Here is a tiny trained network, its code and every weight. The questions are about switching its units off for an input and a target symbol, where a switched-off unit gives its printed mean instead of its output.

import numpy as np


def w(rows, s, z=0):
    codes = np.array(rows[::2]) - 128.0
    scale = np.full(codes.shape[1], s)
    scale[-1] = z or s
    return codes * scale


def norm(h):
    return h / np.sqrt((h * h).mean(-1, keepdims=True) + 1e-5)


def f(y):
    return np.maximum(y, 0)


def softmax(a):
    e = np.exp(a - a.max(-1, keepdims=True))
    return e / e.sum(-1, keepdims=True)


def log_softmax(a):
    a = a - a.max(-1, keepdims=True)
    return a - np.log(np.exp(a).sum(-1, keepdims=True))


def net(x, mask):
    ids = ['αβγδεηλμπστφω'.index(c) for c in x.split()]
    T = len(ids)
    res = E[ids] + P[:T]
    r = norm(res)
    for j in range(2):
        rows = slice(2 * j, 2 * j + 2)
        q, k, v = (r @ M[0][rows].T for M in (Q, K, V))
        z = softmax(np.where(np.tri(T) > 0, q @ k.T / 2**0.5, -1e9)) @ v
        o = O[0][rows]
        res = res + np.where(mask[j], z, o[:, -1]) @ o[:, :-1]
    y = f(norm(res) @ A[0][:, :-1].T + A[0][:, -1])
    res = res + np.where(mask[2:14], y, B[0][:, -1]) @ B[0][:, :-1]
    return log_softmax(norm(res)[-1] @ U[:, :-1].T + U[:, -1])


Q, K, V, O, A, B = {}, {}, {}, {}, {}, {}
E = w([
[149,131,101],'α',
[151,132,101],'β',
[101,119,82],'γ',
[149,131,101],'δ',
[122,113,189],'ε',
[83,119,90],'η',
[85,120,88],'λ',
[95,121,82],'μ',
[148,130,98],'π',
[149,131,99],'σ',
[253,73,171],'τ',
[116,105,186],'φ',
[109,106,136],'ω',
],0.03)
P = w([
[115,169,102],'0',
[115,155,96],'1',
[126,148,86],'2',
[119,121,79],'3',
[111,93,87],'4',
[112,65,82],'5',
[118,39,79],'6',
[132,25,84],'7',
[137,11,81],'8',
[139,1,89],'9',
],0.0096)
Q[0] = w([
[155,156,64],'H0',
[129,153,204],'H0',
[111,3,89],'H1',
[135,111,101],'H1',
],0.026)
K[0] = w([
[155,30,185],'H0',
[46,253,109],'H0',
[154,39,117],'H1',
[97,89,160],'H1',
],0.015)
V[0] = w([
[55,121,168],'H0',
[73,177,121],'H0',
[108,254,91],'H1',
[182,190,186],'H1',
],0.0085)
O[0] = w([
[138,96,220,119],'H0',
[131,180,143,108],'H0',
[128,1,43,12],'H1',
[88,21,163,1],'H1',
],0.0074,0.0066)
A[0] = w([
[104,12,203,27],'N0',
[86,238,175,124],'N1',
[166,100,119,71],'N2',
[139,2,159,136],'N3',
[255,134,69,50],'N4',
[180,73,91,67],'N5',
[142,142,88,26],'N6',
[131,146,192,148],'N7',
[184,184,108,119],'N8',
[195,105,100,2],'N9',
[60,171,32,104],'N10',
[219,156,176,227],'N11',
],0.0095,0.0054)
B[0] = w([
[39,115,142,137],'N0',
[232,156,126,255],'N1',
[102,153,114,132],'N2',
[63,191,164,144],'N3',
[162,70,125,191],'N4',
[149,152,108,143],'N5',
[178,96,107,132],'N6',
[159,129,49,177],'N7',
[137,153,170,199],'N8',
[83,145,112,133],'N9',
[136,107,194,250],'N10',
[2,125,139,235],'N11',
],0.009,0.0065)
U = w([
[160,72,85,37],'α',
[153,85,100,3],'β',
[80,120,42,99],'γ',
[142,83,93,8],'δ',
[64,97,169,29],'ε',
[68,107,106,40],'η',
[71,115,99,43],'λ',
[77,113,81,28],'μ',
[134,76,80,61],'π',
[129,68,85,70],'σ',
[156,9,193,183],'τ',
[25,83,204,145],'φ',
[127,223,167,229],'ω',
],0.011,0.0053)

Each question gives the input, a string of symbols that net reads in full, and the target symbol t.
The units are the heads (2 rows each of Q, K, V and O) and the neurons (one row each of A and B). Each row of codes is followed by its name. A weight is (code - 128) times the scale printed after its matrix; where a second scale follows, it is the last column's (O, A, B and U).
mask holds one flag per unit, heads first, then neurons. A switched-off unit (its flag False) gives its mean, the last column of its rows in O or B, instead of its output. The means were averaged over made-up inputs and are rounded, as every weight is.
A unit's drop is (log p(t) with every unit on - log p(t) with that unit switched off) / (log p(t) with every unit on - log p(t) with every unit switched off).
The circuit of an input: a set's keep is (log p(t) with only the set's units on - log p(t) with every unit switched off) / (log p(t) with every unit on - log p(t) with every unit switched off). Starting from the 12 units with the biggest drops (on a tie, the unit counted first), units are removed one at a time, each time the one whose removal leaves the highest keep (on an exact tie, the one counted first), for as long as the keep stays at least 0.8.
units of the circuit, in order: the units of the circuit, biggest drop first
most important unit: the unit with the biggest drop
top k neurons: the k neurons with the biggest drops, biggest first
heads that matter: for each layer, one digit per head in row order, 1 if its drop is at least 0.15 and else 0, layers parted by /
drop when u is switched off: that unit's drop, to one decimal
input α γ ω γ β φ γ α, target φ: units of the circuit, in order : H0; N11; N1
input β ω φ φ η, target φ: units of the circuit, in order : N10; H0
input φ α ω γ, target ω: most important unit : H0
input φ γ β, target φ: units of the circuit, in order : H0; N11; N1; H1
input φ φ γ, target φ: units of the circuit, in order : H1; N10; H0
input δ ω ω ω ω ω γ φ, target ω: units of the circuit, in order : H1; H0; N7
input φ ω ω λ, target ω: units of the circuit, in order : H0; N11; N10
input α δ ω ω ω ω ω σ, target ω: units of the circuit, in order : H1; N11
input δ ω φ ω γ ω ω ω δ, target ω: top 2 neurons : N11; N8
input α η π ε ω λ, target ω: units of the circuit, in order : H1; N11; N10
input ω α ω μ, target ω: heads that matter : 10
input ω π β α ω α φ π, target φ: top 3 neurons : N11; N1; N4
input ω ω α α ω λ γ, target ω: units of the circuit, in order : H1; N10; H0
input ω ω γ μ ω α γ φ γ, target φ: top 3 neurons : N1; N10; N4
input ω μ ω α ω ω η, target ω: units of the circuit, in order : H1; N11; N10
input β γ λ ω ω σ ω λ ω η, target ω: units of the circuit, in order : H1; N11
input σ σ σ φ δ, target φ: top neuron : N11
input ω α γ ω φ μ γ ω α, target ω: top 2 neurons : N11; N8
input α γ α π φ σ, target φ: heads that matter : 10
input π λ φ η, target φ: top 2 neurons : N10; N7
input ω φ α β, target φ: most important unit : H0
input π γ ω ω ω σ μ, target ω: top 3 neurons : N11; N10; N7
input γ ω γ α ε φ α, target φ: drop when H1 is switched off : 0.3
input ω γ γ π α ω φ δ ω π, target ω: drop when N8 is switched off : 0.7
input φ τ α γ τ ω γ ω ω ε, target ω: drop when N10 is switched off : 0.2
input φ φ ω ε β τ π ω ω, target ω: drop when N0 is switched off : 0.0
